[[143 115 112 135 114]
 [144 116 112 140 116]
 [131 131 139 118 122]
 [144 117 111 134 121]
 [113 133 131 121 143]
 [109 142 145 114 145]
 [131 123 120 127 128]
 [147 117 121 138 106]]
->
[[143 112 114]
 [144 112 116]
 [131 139 122]
 [144 111 121]
 [113 131 143]
 [109 145 145]
 [131 120 128]
 [147 121 106]]

[[136 129 144 148 106 129 138 157 143 127 144 112]
 [126 122 141 116 154 124 117 133 128 126 129 123]
 [126 123 140 111 149 124 115 130 127 128 132 139]
 [130 132 127 142 121 134 127 136 130 128 132 126]]
->
[[136 144 106 138 143 144]
 [126 141 154 117 128 129]
 [126 140 149 115 127 132]
 [130 127 121 127 130 132]]

[[126 133 152 137 108 149 108 124 136 137 127 128 140 130 116 126]
 [103 108 142 105 130 151 130 155 156 131 119 147 131 101 149 151]
 [153 119 143 151 127 129 123 102 130 110 116 152 122 132 129 104]
 [141 141 150 117 130 107 145 151 150 108 140 125 148 124 142 141]
 [145 129 138 137 106 140 122 117 144 110 103 115 151 101 128 153]
 [107 107 118 103 147 109 111 139 139 155 115 156 113 146 102 141]]
->
[[126 152 108 108 136 127 140 116]
 [103 142 130 130 156 119 131 149]
 [153 143 127 123 130 116 122 129]
 [141 150 130 145 150 140 148 142]
 [145 138 106 122 144 103 151 128]
 [107 118 147 111 139 115 113 102]]

[[128 138 115]
 [116 125 123]
 [111 128 117]
 [127 126 128]
 [130 122 134]
 [125 125 123]
 [135 114 142]
 [112 136 101]
 [129 133 124]
 [124 127 121]
 [115 134 113]]
->
[[128 115]
 [116 123]
 [111 117]
 [127 128]
 [130 134]
 [125 123]
 [135 142]
 [112 101]
 [129 124]
 [124 121]
 [115 113]]

[[128 129 128 127 129 126 129 127]
 [128 129 128 127 129 126 129 127]
 [128 134 128 127 109 101 139 127]
 [128 129 128 127 129 126 129 127]]
->
[[128 128 129 129]
 [128 128 129 129]
 [128 128 109 139]
 [128 128 129 129]]

[[110 117]
 [132 128]
 [128 128]
 [116 117]
 [128 128]
 [143 152]
 [114 128]
 [117 121]
 [133 127]]
->
[[110]
 [132]
 [128]
 [116]
 [128]
 [143]
 [114]
 [117]
 [133]]
---
[[103 137 133 148 135 130 147 107]
 [123 133 131 130 126 137 134 129]
 [131 130 134 128 131 125 122 130]]
->
[[131 130 134 128 131 125 122 130]
 [123 133 131 130 126 137 134 129]
 [103 137 133 148 135 130 147 107]]

[[104 126 112 144 120 125 137 148 124 137]
 [135 132 145 128 130 129 123 130 129 123]
 [115 129 130 126 115 114 110 126 112 105]
 [121 124 132 126 136 133 146 153 132 148]]
->
[[121 124 132 126 136 133 146 153 132 148]
 [104 126 112 144 120 125 137 148 124 137]
 [115 129 130 126 115 114 110 126 112 105]
 [135 132 145 128 130 129 123 130 129 123]]

[[135 132 144 133 136 145]
 [134 141 138 135 139 137]
 [129 156 129 144 134 131]
 [133 129 145 131 133 151]]
->
[[133 129 145 131 133 151]
 [135 132 144 133 136 145]
 [134 141 138 135 139 137]
 [129 156 129 144 134 131]]

[[123 130 126 116 114 152 108]
 [146 156 107 105 137 142 154]
 [151 144 148 118 116 129 131]]
->
[[123 130 126 116 114 152 108]
 [151 144 148 118 116 129 131]
 [146 156 107 105 137 142 154]]

[[134 129 127 125 134 132 123]
 [112 125 140 120 151 132 107]
 [129 130 118 121 120 117 127]]
->
[[112 125 140 120 151 132 107]
 [134 129 127 125 134 132 123]
 [129 130 118 121 120 117 127]]

[[125 113 120 135 136 134 128 115 130 115 129 131 132 126 144 122]
 [123 108 125 121 133 126 125 106 126 114 129 128 130 123 133 104]
 [129 130 121 126 127 139 132 130 136 131 125 131 121 127 133 135]
 [116 144 129 137 125 121 129 146 129 138 127 127 123 128 121 145]]
->
[[123 108 125 121 133 126 125 106 126 114 129 128 130 123 133 104]
 [125 113 120 135 136 134 128 115 130 115 129 131 132 126 144 122]
 [129 130 121 126 127 139 132 130 136 131 125 131 121 127 133 135]
 [116 144 129 137 125 121 129 146 129 138 127 127 123 128 121 145]]
---
[[145 135 106 124 123 127 150 126 131 127 129 124 123]
 [124 129 118 130 117 129 121 116 110 127 129 130 131]
 [122 139 122 122 103 132 119 113 100 124 128 111 127]
 [144 142 111 137 113 125 147 116 128 129 119 130 135]]
->
[[124 129 118 130 117 129 121 116 110 127 129 130 131]
 [144 142 111 137 113 125 147 116 128 129 119 130 135]]

[[135 138 126 150 131 118 139 141 114]
 [128 130 120 121 139 131 133 120 126]
 [126 135 114 116 131 133 115 153 144]
 [128 118 125 145 115 124 135 109 148]
 [126 126 129 123 132 132 126 122 123]
 [125 121 127 120 129 132 126 124 126]
 [128 130 156 116 118 127 122 127 116]
 [118 100 150 133 111 138 108 136 139]]
->
[[128 130 120 121 139 131 133 120 126]
 [128 118 125 145 115 124 135 109 148]
 [125 121 127 120 129 132 126 124 126]
 [118 100 150 133 111 138 108 136 139]]

[[150 129 149 107 113 114 104 138 150 124 143 155 125]
 [147 142 139 124 114 105  98 150 146 117 140 152 130]]
->
[[147 142 139 124 114 105  98 150 146 117 140 152 130]]

[[138 136 136 132 119 131 123 134 122]
 [119 130 121 131 131 134 131 125 134]
 [120 124 100 125 123 125 135 155 136]
 [146 142 135 130 105 123 116 152 118]
 [124 126 133 124 126 132 118 128 119]]
->
[[119 130 121 131 131 134 131 125 134]
 [146 142 135 130 105 123 116 152 118]]

[[109 150 147 122 151 117]
 [119 122 120 123 115 117]
 [126 127 127 127 125 127]]
->
[[119 122 120 123 115 117]]

[[144 136 118 132 129 148 121 128 138 135 133 129]
 [139 131 138 114 137 125 119 139 142 142 115 113]
 [142 137 126 120 119 130 142 132 135 115 118 116]
 [117 109 126 131 128 124 151 133 140  99 128 132]]
->
[[139 131 138 114 137 125 119 139 142 142 115 113]
 [117 109 126 131 128 124 151 133 140  99 128 132]]
